Each row was made from one small tree. The marks that hang from a mark follow it in brackets, in alphabetical order. Every link used is in the known rows. Write each row's tree.
Each row is shifted at random along 5 fixed directions that mean nothing.
Known rows
Z{D{B{C G}} W{A E}}: 0.89 -0.10 3.86 2.41 0.53 1.30 -0.89 1.08 0.14 -0.34 -1.66 -0.20 -0.66 -1.31 1.17 0.76 -0.46 -1.08 0.52 -1.93 0.07 -0.13 0.90 -1.51 0.18 1.91 -0.50 -1.47 -1.92 1.45 0.41 -2.63 -0.53 -1.67 0.55 -1.35 -1.12 0.54 1.62 -0.18 0.91 1.19 3.02
D{A{Z{C}} B}: 0.04 0.83 0.40 0.93 -0.89 -0.12 0.71 -0.44 1.33 -0.65 -0.34 0.07 -1.83 1.55 1.87 0.27 -1.05 -0.13 -1.87 -1.13 0.03 0.33 2.21 1.47 1.18 -1.78 -0.90 -0.93 1.04 2.78 -0.22 -1.34 0.10 0.42 0.92 1.25 -1.48 -1.45 -1.62 -0.72 0.33 0.86 1.23
D{A{Z{C E W}} B{G K}}: 1.38 0.01 1.50 2.87 -1.88 -0.74 0.80 -1.56 0.79 -0.53 1.02 -0.31 -3.67 1.33 0.39 1.05 -0.07 -0.35 -0.36 0.33 -0.19 0.15 0.92 -0.74 -0.08 -2.07 -1.35 -0.77 1.06 3.01 -0.84 -1.75 -1.93 1.84 0.84 1.17 1.56 -3.22 -1.37 0.92 0.03 0.15 -0.44
B{C{D E} G{A{W{Z}}} K}: 1.26 -0.66 1.13 1.70 -0.40 2.17 -0.43 1.31 2.59 -1.05 -2.60 -0.11 0.14 -0.32 -0.55 -0.89 0.05 0.08 1.69 -2.39 0.51 -1.85 -0.90 -3.33 -1.60 1.77 -3.35 -0.90 0.27 1.90 0.39 -0.69 -0.17 -2.27 0.14 -1.41 1.29 0.90 1.33 -0.51 -1.36 0.79 0.66
E{D{A{W} B} G}: 1.10 -1.45 0.33 -0.43 -0.25 2.77 0.23 0.29 0.46 -1.32 -1.52 -0.17 1.53 0.97 1.44 0.49 -1.37 0.17 -0.30 -1.67 1.14 0.32 1.52 0.26 0.11 0.90 -0.76 -0.68 0.90 0.95 -0.17 -1.92 -1.12 -2.17 -0.17 -0.08 -1.43 0.12 1.25 -2.33 0.49 -0.09 3.11
C{A{Z{W}} E{D{B} G}}: 1.97 1.64 2.17 0.91 -1.33 1.63 0.16 1.31 1.81 -1.15 0.29 -0.58 -1.37 3.10 2.59 -0.40 -2.80 1.22 0.58 -1.25 -0.14 -0.16 2.76 0.36 2.08 -0.68 0.65 -0.09 -1.00 -0.11 -1.55 -3.17 -1.51 -0.92 1.79 0.73 2.36 -1.85 -1.11 0.16 1.51 -1.27 -0.82
G{A B{C{E} K Z}}: 1.40 -0.61 1.41 2.92 -1.64 -0.84 0.41 1.58 0.97 -0.20 -2.25 0.35 -0.10 0.42 -0.68 -0.06 0.92 -0.56 -0.07 -2.12 0.55 -0.33 -0.81 -2.44 -0.96 0.02 -2.04 -2.36 0.09 1.70 0.97 0.16 0.82 -0.61 -0.51 -1.02 1.20 -0.65 0.80 0.11 -1.25 2.00 0.52
E{G{B{C Z}}}: 2.31 -2.84 1.75 3.02 -0.90 -0.38 1.04 0.87 -2.87 0.37 -3.20 0.33 2.01 0.67 -0.07 0.69 1.59 -1.42 0.13 -1.90 1.58 2.32 -0.76 -2.03 -2.15 0.27 1.20 -2.88 0.62 0.63 0.31 -1.21 -0.39 -1.27 -1.61 0.04 -0.73 -0.64 3.97 -0.62 0.07 -0.73 2.94
D{A{E W} B{Z}}: 0.18 -0.41 0.90 2.65 -1.99 -2.83 1.66 -1.26 -0.49 0.31 -1.89 0.40 -2.29 2.08 -0.62 1.02 0.21 0.73 -0.48 -0.42 0.41 1.69 0.19 -0.15 0.91 -2.81 -2.63 -0.70 2.33 1.95 2.26 1.43 -0.59 1.36 -0.49 0.06 -0.02 -1.62 -2.25 0.60 -0.93 0.30 0.77
D{A{Z} B{G}}: 0.71 -0.03 -0.39 1.58 -1.78 -0.97 1.49 -0.62 0.97 -0.34 -0.35 -0.40 -1.41 2.05 1.06 0.48 -0.65 0.87 -1.24 -1.03 0.47 0.72 0.98 0.41 0.32 -2.16 -1.58 -0.76 1.84 2.08 -0.06 -0.64 -0.20 0.74 0.31 0.83 -0.15 -1.27 -0.91 -0.05 -0.26 0.17 0.52
C{A D E{G}}: 2.97 -0.47 2.20 0.95 -0.51 0.16 1.05 3.07 -0.98 0.20 -3.49 -0.09 2.80 1.09 -1.87 0.34 -0.30 1.35 0.91 -1.37 1.20 -0.66 -0.82 -2.97 -0.80 1.48 -2.60 -0.85 0.96 -1.51 1.33 1.03 0.51 -2.47 -1.14 -2.32 1.82 1.26 0.67 -0.44 -0.71 -0.04 1.55
B{C G K{E} Z{A{W} D}}: 0.53 -0.44 2.36 2.47 0.19 1.08 -0.37 -0.37 0.73 -1.27 -0.86 1.03 -1.54 -0.52 -0.67 0.25 1.05 -2.31 0.96 -0.90 0.04 -1.27 -0.23 -2.33 -1.81 -0.10 -2.95 -1.89 0.32 3.55 0.60 -1.36 -2.05 -0.90 0.19 -0.63 1.39 -1.72 0.32 -0.52 -1.71 0.32 0.38
A{W Z{D}}: -0.01 0.71 1.21 2.36 0.53 -0.92 0.89 -2.28 0.45 -1.07 -0.05 -0.10 -0.82 -0.73 -1.04 1.11 1.15 0.15 0.79 1.12 -0.70 0.85 -1.44 0.29 1.71 -1.24 -3.18 0.89 1.42 -0.29 1.14 1.91 -1.90 1.42 -0.59 -1.16 2.06 -0.20 -1.97 -0.34 -0.54 -2.06 -1.32
K{A{E{D G}}}: 1.74 -0.23 0.56 0.61 -1.71 -2.24 2.20 -0.01 -1.35 -0.08 -1.04 0.62 0.70 1.59 -0.06 1.52 0.52 0.96 -0.40 1.11 1.42 1.44 0.10 -1.47 0.05 -1.68 -3.00 -0.53 2.15 -1.03 1.16 1.11 -2.11 0.01 -1.83 -1.85 2.77 -0.94 -0.83 0.02 -1.10 -0.64 -0.78
Z{D{A B{G}} W{C E}}: 0.33 -0.22 2.61 1.79 0.45 -0.32 0.04 -0.46 1.56 -0.85 -1.60 -0.03 0.95 -3.01 -2.05 0.96 0.93 0.23 0.35 -0.34 0.23 -0.66 -2.40 -2.66 -0.32 1.07 -6.26 0.68 1.69 -0.23 2.53 1.85 -0.50 -1.11 -0.79 -3.39 1.21 2.13 -0.16 -0.59 -1.42 2.09 1.74
C{D{A{W}} E}: 1.64 0.08 1.95 1.09 -1.71 -0.86 1.38 1.53 0.52 -0.01 -0.87 -0.24 -0.79 2.58 0.36 -0.30 -1.09 1.78 0.22 -0.83 0.72 -0.56 1.26 -0.90 0.97 -0.13 -1.68 -0.57 0.32 -0.70 -0.36 -0.47 -0.01 -0.04 0.55 -0.35 1.70 -0.42 -1.01 0.90 0.11 -0.13 -0.18
B{C{D} G K{A}}: 1.83 -1.98 2.98 3.45 0.83 1.15 0.41 0.45 -1.38 -0.18 -1.37 0.24 -0.83 -0.19 0.56 0.64 1.10 -2.22 2.79 -0.06 1.11 -1.14 1.28 -1.38 -3.33 0.75 -0.51 -0.78 0.06 2.07 -1.26 -3.23 -2.85 0.36 0.77 -0.80 0.61 -2.79 1.58 0.89 -0.88 -0.50 0.81
E{D{A{W}} G{B{C K Z}}}: 2.39 -2.35 1.01 1.59 -1.50 2.70 0.56 0.73 -0.09 -1.20 -1.16 -0.41 0.91 1.94 1.76 0.40 -0.84 -0.38 0.25 -2.09 0.76 0.61 0.57 -1.45 -0.94 0.73 0.49 -2.11 0.04 0.79 -1.08 -2.92 -2.25 -1.64 -0.29 0.34 0.89 -1.21 3.03 -1.36 0.48 -1.05 1.63
E{D{A{W Z}} G}: 0.47 -1.13 1.11 0.64 0.13 -0.02 1.35 -0.74 -1.56 -0.78 -2.44 0.67 1.25 1.08 -1.35 0.96 0.44 -0.27 -0.17 -0.13 0.93 1.77 0.25 0.08 0.38 -1.90 -2.32 -0.48 2.86 0.28 1.23 1.15 -1.08 -1.27 -1.68 -0.68 -0.32 -1.20 -0.88 -2.38 -1.02 -0.93 2.60
G{B{C{A{W}} K Z}}: 1.94 -0.18 0.33 3.68 -2.76 -1.93 1.42 -0.04 0.72 -0.65 0.56 -0.63 -1.89 1.90 -0.94 0.18 1.18 0.25 0.48 -0.18 0.23 0.27 -1.60 -2.72 -0.14 -2.24 -2.52 -1.31 1.07 -0.57 -0.24 0.55 -1.18 1.95 0.01 -0.17 4.80 -2.04 -0.09 1.69 -1.33 -1.01 -2.73
G{A{W Z} B{C{D} K}}: -0.13 1.85 -0.09 1.08 -0.83 2.71 -0.86 1.20 4.57 -1.70 -0.35 -0.47 -2.02 1.05 2.67 -0.84 -1.89 0.02 -0.53 -3.05 -0.53 -1.84 2.45 0.95 1.99 0.66 0.07 -1.92 -2.23 2.91 -0.86 -2.26 0.92 -1.46 1.76 0.57 -0.75 -0.34 0.35 -1.44 0.40 1.22 -0.10
K{A{W Z{C}} E{D G}}: 1.91 0.10 1.97 1.60 -0.94 -0.27 1.77 -0.08 -1.83 -0.05 -1.66 1.57 1.84 1.23 1.30 1.22 0.09 -0.51 -0.07 -0.02 1.12 1.53 1.41 -0.65 0.66 -0.08 -1.08 -1.84 1.26 0.20 1.75 -0.14 -3.42 -2.75 -1.02 -1.65 1.36 -0.66 1.30 -1.88 -0.57 -1.38 0.65
K{A E{D{B{C Z}} G}}: 2.33 -0.58 2.00 1.09 -1.58 0.06 1.55 1.15 -1.34 -0.05 -0.70 1.07 1.29 2.15 3.13 0.72 -1.10 -0.51 -0.01 -0.73 1.65 0.50 2.88 -0.32 -0.61 0.30 -0.09 -2.02 0.07 0.21 -0.10 -2.98 -3.35 -1.86 0.31 -1.05 1.07 -1.46 1.70 -0.52 0.13 -0.12 0.58
C{E{D{A} G}}: -0.26 0.95 0.16 -2.37 -0.45 1.62 -0.20 0.81 3.12 -1.59 -1.29 0.28 0.79 0.82 0.83 -0.94 -1.65 1.25 -0.59 -1.53 0.84 -1.07 1.27 0.12 1.19 -0.07 -3.94 0.90 1.02 0.12 0.19 -0.38 0.57 -1.90 0.05 -0.63 0.56 1.12 -1.93 -1.84 -0.37 1.17 0.38
D{A{E W} B{G K Z{C}}}: 2.21 -1.64 -0.43 2.78 -2.13 0.59 0.77 -1.42 1.69 -0.58 -1.46 -0.80 -0.30 -0.32 -0.64 1.20 0.53 1.12 0.81 -0.85 0.00 -0.12 -3.20 -3.60 -1.52 1.06 -4.47 -0.02 2.20 1.96 2.01 0.91 -2.55 0.28 -1.07 -1.33 2.80 0.97 0.91 0.30 -1.05 -0.16 -0.73
C{E{D{B} G}}: 3.01 -1.21 1.17 1.30 -2.75 -1.61 2.00 0.66 -0.33 -0.41 -0.59 -0.28 0.98 2.24 -0.28 0.26 -0.34 2.05 0.19 0.06 1.13 1.28 -1.00 -2.58 -0.40 -1.11 -2.55 -0.30 2.16 -2.35 -0.64 -0.19 -1.65 0.09 -0.94 -0.81 3.83 -0.65 -0.02 1.07 -0.01 -1.07 -0.83
B{C{E} G K Z{W}}: 1.22 -1.67 2.30 3.28 -0.86 0.12 -0.57 0.49 -0.04 -0.66 -2.38 0.79 -1.58 0.46 -0.93 -0.92 1.73 -1.86 1.18 -2.16 0.86 0.24 -0.95 -3.88 -2.44 -0.59 -0.88 -2.52 0.55 2.75 0.05 -1.85 -0.59 -0.73 0.27 1.03 0.94 -1.67 1.72 0.18 -1.13 -0.28 1.33
E{D G{A{W{C}} B{K Z}}}: 1.31 -0.70 0.95 1.03 -0.25 3.09 -0.16 0.40 2.16 -1.84 -0.36 -0.72 0.59 0.28 1.60 0.17 -1.06 -0.43 1.23 -1.61 0.23 -0.52 0.58 -0.28 0.20 1.08 -1.12 -0.44 -0.83 -0.09 -0.94 -2.24 -2.17 -1.35 0.33 -0.99 1.70 -0.69 1.27 -1.28 0.38 -0.07 0.00
K{A{Z{C}} E{D{B} G}}: 1.77 0.46 1.46 0.90 -0.59 -0.26 1.60 0.06 -0.82 -0.34 -1.69 1.44 2.51 0.27 0.94 1.31 -0.27 -0.28 -0.48 0.07 0.94 0.49 0.93 -0.46 -0.30 -0.18 -3.09 -0.95 1.92 0.27 1.86 0.04 -3.05 -2.41 -0.90 -2.43 1.18 -0.27 0.17 -1.98 -1.04 0.11 0.55
E{D{A{W} B{C Z}} G}: 1.29 -1.32 1.35 1.82 -1.79 0.06 1.68 -0.43 -0.76 -1.04 -0.42 0.06 -1.19 3.50 1.13 0.21 -0.99 -0.14 -0.12 -0.65 0.81 1.60 2.10 0.15 0.39 -2.60 0.07 -1.47 1.72 0.55 -0.98 -2.21 -2.28 -0.30 0.33 1.04 0.58 -3.65 -0.24 -0.44 0.12 -1.37 1.54
A{W{C E{G} Z}}: -0.79 0.36 1.63 1.29 0.34 0.58 -0.12 -0.38 1.30 -0.35 -2.72 0.06 0.16 -0.56 1.19 -0.61 0.10 -0.22 0.99 -2.56 0.48 1.92 -0.51 -0.89 1.91 -0.41 -2.80 0.06 0.02 -0.62 1.47 0.46 -0.33 -1.56 -0.22 -1.22 0.21 2.22 0.45 -0.88 -0.07 -0.07 0.59
E{D{B{Z{A C}}} G}: 0.52 0.92 -1.16 -1.15 -0.94 0.73 0.74 -0.56 2.59 -2.53 0.45 -0.16 0.49 0.88 -0.82 -0.02 -0.74 0.77 -1.36 -0.11 0.35 -0.34 -0.31 -0.81 0.74 -2.23 -4.84 0.12 2.69 -0.68 -0.03 0.46 -0.92 -0.89 -0.36 -0.75 2.15 -0.88 -2.31 -1.93 -1.17 0.11 -0.22
Z{D{A{E{G} W} B{C K}}}: -0.42 0.02 1.62 1.09 -0.21 -0.79 0.56 -1.34 0.90 -1.21 -1.15 0.51 -1.75 -0.13 -1.59 1.42 0.01 -0.05 -0.16 0.75 -0.09 -0.61 0.10 0.02 0.18 -1.60 -4.75 0.17 2.19 2.05 1.36 1.06 -0.95 0.51 -0.54 -1.10 0.06 -1.32 -2.77 -0.56 -1.36 1.05 1.01
B{G K{A} Z{W}}: 0.80 0.01 -0.06 0.74 -0.42 2.16 -1.18 0.32 2.04 -1.54 0.74 -0.26 -2.02 0.40 1.67 -0.16 0.33 -1.58 0.37 -1.80 0.79 -1.30 1.07 -1.61 -0.68 0.44 -0.26 -1.92 -1.44 2.50 -1.24 -3.30 -1.30 -0.16 1.54 1.29 1.21 -1.10 1.16 -0.76 -0.17 -0.10 -0.61
A{W{E{G}}}: -0.46 0.75 1.13 1.39 -0.77 -0.97 0.61 -1.57 0.97 -0.31 0.04 -0.34 -2.13 0.69 0.49 -0.07 0.23 0.42 1.67 0.25 0.60 1.11 0.74 0.41 2.42 -1.40 -2.21 1.30 0.60 -0.88 0.12 0.23 -1.26 1.23 0.21 -0.31 1.85 -0.63 -1.91 0.66 0.03 -1.07 -1.66
C{A E{D}}: 1.57 1.71 0.02 -2.08 -2.00 1.90 -0.14 3.13 3.33 -1.53 0.27 -0.41 0.19 2.98 2.79 -1.33 -2.84 2.19 -1.19 -2.38 0.69 -1.30 1.86 -1.36 2.15 0.77 -1.41 -0.82 -0.97 -0.82 -1.24 -1.87 0.70 -2.05 0.98 0.18 2.67 1.42 -0.31 -0.44 0.81 -0.01 -0.97

Write each row's tree
0.54 -0.16 1.58 2.05 1.12 1.04 -0.50 0.09 0.64 -0.39 -0.85 -0.23 0.61 -1.80 0.57 0.68 0.94 -1.44 0.71 -1.13 0.22 -0.71 -0.07 0.38 -0.65 1.33 -1.46 0.20 -1.12 1.38 0.49 -1.03 -0.14 0.70 0.38 -1.19 -0.19 0.23 0.47 -0.17 -0.16 1.13 0.48 | G{B{Z{A}}}
0.03 1.43 0.21 0.58 -1.32 1.50 -0.44 0.69 3.86 -1.62 0.63 -0.97 -2.07 1.30 2.97 -1.66 -1.29 0.17 -0.01 -3.12 0.01 -0.06 0.56 -1.76 1.64 -0.69 -1.50 -1.02 -1.64 -0.31 -0.98 -2.62 -0.76 -0.95 1.43 0.27 2.77 0.35 0.50 0.01 0.52 -0.30 -1.71 | B{G Z{W{A C E{D}}}}
0.37 0.55 2.91 -0.06 0.74 1.64 -0.21 -0.88 -0.17 -0.89 0.50 0.68 -1.28 -0.24 0.55 1.08 -0.10 -1.23 0.21 0.59 0.47 0.07 2.39 0.24 1.43 0.17 -0.86 0.13 -0.91 1.93 -0.03 -1.68 -1.67 -0.49 -0.22 -0.79 0.57 -1.75 -1.39 -0.67 0.47 0.22 1.07 | Z{A{W} E{D G}}
2.59 0.36 2.10 2.91 -2.32 -2.00 2.55 2.57 -0.14 0.46 -3.08 -0.88 0.61 2.70 0.48 -0.22 -0.98 1.68 -0.65 -3.12 0.21 2.58 -1.61 -4.03 0.91 -2.59 -3.24 -2.43 0.32 -3.41 0.81 0.81 -0.36 -1.74 -0.80 -2.39 4.02 1.04 0.76 1.29 -0.21 -0.01 -0.39 | W{A C{D{B} E{G}} Z}
0.40 0.57 2.23 1.00 0.78 1.42 -0.17 -1.31 1.13 -1.05 -1.16 -0.25 -0.80 -0.48 2.55 1.32 -1.50 0.02 0.97 -0.15 -1.23 0.47 0.43 1.63 0.32 0.23 -0.99 1.10 -0.91 1.39 -0.33 -2.07 -2.88 0.69 -0.42 -0.65 0.34 -0.28 -1.14 -0.41 1.58 -1.07 -1.07 | A{E{G} Z{D}}
2.42 0.21 -0.89 0.10 -2.67 -1.13 1.12 0.00 1.04 -1.27 0.08 -0.15 1.40 0.40 -1.03 0.40 0.79 2.06 -2.47 -0.49 0.24 1.39 -3.60 -4.63 0.79 -0.47 -3.55 -1.76 1.72 -1.55 0.97 2.15 -0.48 -0.62 -2.27 -1.02 4.25 2.36 0.79 -1.02 -0.37 -1.16 -1.07 | A{Z{E{D} W}}
0.92 0.54 3.60 2.18 0.56 1.14 -0.11 1.49 -0.84 0.06 -0.53 -0.91 -1.97 1.52 4.15 0.96 -1.85 -1.55 -0.13 -2.46 -0.58 1.18 3.02 1.20 1.44 -0.35 2.02 -1.97 -3.83 1.00 -1.87 -4.48 -1.07 0.32 1.63 0.25 -0.81 -1.06 0.37 0.84 2.39 0.14 1.23 | W{A Z{D{B}}}
1.47 -1.32 0.89 0.51 -0.36 1.43 -0.05 0.29 1.01 -0.83 -2.35 -0.03 1.61 -0.79 1.60 0.50 -0.82 0.96 0.59 -1.20 0.38 0.16 -1.07 -1.60 -1.46 1.92 -2.70 0.51 0.53 0.70 0.64 -1.11 -1.72 -0.81 -1.05 -1.72 0.31 2.03 1.35 -0.24 0.31 0.04 0.83 | A{E{D{B{C G}}}}
0.45 0.40 2.09 2.28 -0.21 1.48 -0.97 0.43 1.41 -0.56 0.70 -0.50 -2.96 0.62 2.91 0.30 -0.75 -1.55 0.76 -1.77 -0.16 -0.68 2.48 1.15 0.64 0.00 1.13 -1.08 -2.93 2.39 -1.95 -4.07 -0.83 1.58 2.08 1.25 -0.03 -2.09 -0.03 0.71 1.16 0.72 -0.76 | G{B{K Z{A{W{E}}}}}
1.51 0.68 -0.17 0.07 -1.15 0.37 0.38 -0.01 2.63 -1.52 0.64 -1.04 0.90 -0.37 0.13 0.78 -0.58 1.12 -0.63 -0.61 -0.30 -0.68 -2.11 -2.03 0.24 0.26 -5.17 -0.05 0.36 -1.15 -0.09 0.51 -1.18 0.05 -0.32 -1.91 3.53 2.00 -0.59 -0.35 -0.37 0.72 -1.81 | W{Z{D{B{K{E{G{A}}}}}}}
0.89 0.20 -0.11 0.09 -1.39 -0.11 0.96 -0.07 2.00 -1.87 1.26 -0.37 -0.60 1.47 1.13 -0.41 -1.01 1.06 -0.58 0.14 0.45 -0.28 0.61 -0.44 0.52 -1.63 -3.13 0.35 1.59 -1.11 -1.48 -1.13 -1.40 0.90 0.70 -0.30 2.31 -1.02 -1.47 0.30 -0.26 -0.42 -0.93 | E{D{B{C}}}
-0.15 2.09 -0.11 -1.13 -2.29 -0.73 0.68 0.19 2.47 -0.85 1.26 0.26 -2.01 2.74 2.40 -0.81 -1.61 0.59 -0.78 -0.59 1.11 -0.16 3.36 1.26 2.76 -1.24 -1.02 -0.91 -0.51 0.11 -0.99 -1.29 -0.26 -0.67 0.84 0.79 1.47 -0.75 -1.29 -0.33 0.45 0.44 -1.79 | K{E{G{A{W}}}}
0.15 1.96 1.73 1.35 -0.71 -1.15 0.62 -1.02 1.31 -1.19 0.88 0.37 -3.28 1.10 0.59 0.28 -0.51 -0.45 -1.09 0.45 -0.95 0.02 1.10 0.32 1.32 -3.06 -2.07 -0.61 0.49 1.36 -1.08 -1.01 -1.23 1.74 0.70 0.71 1.57 -2.70 -3.33 0.24 0.22 -0.29 -1.64 | A{Z{C{D{B{K}}} E}}
1.57 0.74 1.62 -0.37 -0.71 1.85 0.09 2.17 2.51 -0.89 -0.57 -0.74 0.03 1.56 2.09 -0.83 -2.34 1.27 0.79 -1.70 0.52 -1.80 2.19 0.03 0.64 1.69 -0.67 -0.08 -1.55 -0.58 -1.71 -2.79 -0.14 -1.25 1.21 -0.49 1.09 0.11 -0.26 0.06 1.22 0.56 -0.45 | C{D E{G{A}}}
0.04 2.68 2.34 0.85 -0.12 0.63 0.48 -1.30 3.04 -2.02 5.15 -0.99 -4.88 1.32 2.78 0.42 -1.34 -0.26 0.32 1.99 -0.85 -1.26 3.47 2.07 3.43 -1.45 -0.76 0.98 -2.03 -0.16 -3.13 -3.01 -2.71 2.63 2.47 0.30 3.96 -3.44 -3.16 2.09 1.28 -0.96 -3.65 | Z{A{W{C}} D}
-0.23 0.46 0.72 2.00 -1.66 -2.39 1.83 -1.18 0.89 -0.16 -1.30 0.07 -1.68 1.82 -0.87 0.20 0.09 0.99 -0.49 -0.54 0.68 1.47 0.34 -0.11 1.78 -3.46 -4.13 0.11 2.82 0.33 1.73 1.98 0.00 0.42 0.11 -0.47 0.98 -1.00 -2.48 0.30 -1.37 0.66 0.41 | D{A{W{C{E{G}} Z}} B}
1.33 -0.58 1.14 0.65 1.17 1.98 0.56 -0.92 0.88 -1.41 -0.73 -0.64 2.27 -1.46 -0.26 0.91 0.08 -0.08 1.98 0.70 0.14 -0.31 -0.93 0.02 -0.44 1.15 -3.48 2.15 1.22 -1.20 0.21 0.09 -2.84 -0.30 -1.05 -2.85 2.41 -0.01 -0.85 -1.23 -0.32 -0.48 -0.35 | E{D G{A{Z}}}
2.16 -1.50 -1.34 0.67 -2.29 1.76 0.56 0.93 1.97 -0.71 -0.38 -1.13 0.73 1.41 2.66 -0.04 -1.03 1.01 -1.27 -3.08 0.93 -0.27 -0.30 -1.99 -1.04 1.72 -0.71 -1.84 0.16 1.74 -0.40 -2.35 -0.41 -0.84 0.29 0.55 0.35 1.45 2.85 -0.39 0.61 0.40 0.93 | D{A B{G Z}}
2.88 -1.85 0.79 1.28 -1.12 1.68 -0.28 1.70 0.45 -0.38 -0.84 -0.49 2.15 -0.76 1.75 0.82 -0.10 -0.01 0.23 -1.83 0.94 -0.69 -0.95 -2.14 -1.85 3.23 -0.90 -1.55 -1.30 0.15 -0.89 -2.14 -1.06 -0.52 -0.35 -0.95 1.16 2.14 3.88 -0.20 0.66 0.63 0.23 | G{B{K{E{D}}}}
0.84 0.01 1.61 -0.40 -0.42 1.39 0.13 0.01 1.50 -1.24 0.97 -0.64 -1.01 0.62 2.57 1.01 -1.57 0.27 -0.30 -0.01 -0.13 -0.93 1.50 0.71 0.53 1.16 -1.14 0.09 -1.12 0.81 -1.47 -2.54 -1.72 0.59 0.18 -0.25 1.03 -0.20 -0.40 0.08 1.36 0.10 -0.51 | Z{D{A{E{G}}}}
2.53 -2.20 2.05 2.97 0.25 0.93 0.30 0.76 -2.19 0.01 -1.96 0.43 1.48 -0.60 0.02 0.69 2.22 -2.43 -0.13 -1.76 0.94 1.26 -1.26 -3.34 -2.56 1.61 0.74 -3.00 0.06 2.44 0.41 -1.70 -0.93 -1.49 -1.20 -0.10 -0.04 -0.38 3.84 -0.51 -0.11 -0.71 2.74 | B{G Z{A C}}
-0.54 0.54 1.22 0.34 1.47 1.95 -0.38 -0.18 2.04 -0.89 -2.18 -0.32 0.27 -1.17 -0.10 0.36 -0.78 0.15 1.38 -1.01 -0.11 -2.01 0.59 1.22 0.30 1.41 -3.79 1.61 -0.05 1.12 1.51 0.25 -0.32 -0.44 0.36 -1.97 -0.88 1.00 -1.67 -1.34 -0.63 1.12 0.76 | C{D{A{E{G{B{Z}}} W}}}
2.58 0.20 3.29 2.30 -1.07 -2.93 1.51 -1.61 -1.75 -0.29 2.29 0.22 -1.20 -0.89 -3.74 2.00 2.68 0.04 0.21 3.86 0.48 0.66 -1.80 -3.73 0.42 -1.26 -4.23 0.73 1.55 -1.41 0.87 2.17 -2.40 2.35 -1.62 -2.64 6.06 -2.16 -2.46 1.94 -1.24 -0.21 -1.38 | Z{A E{D} W}
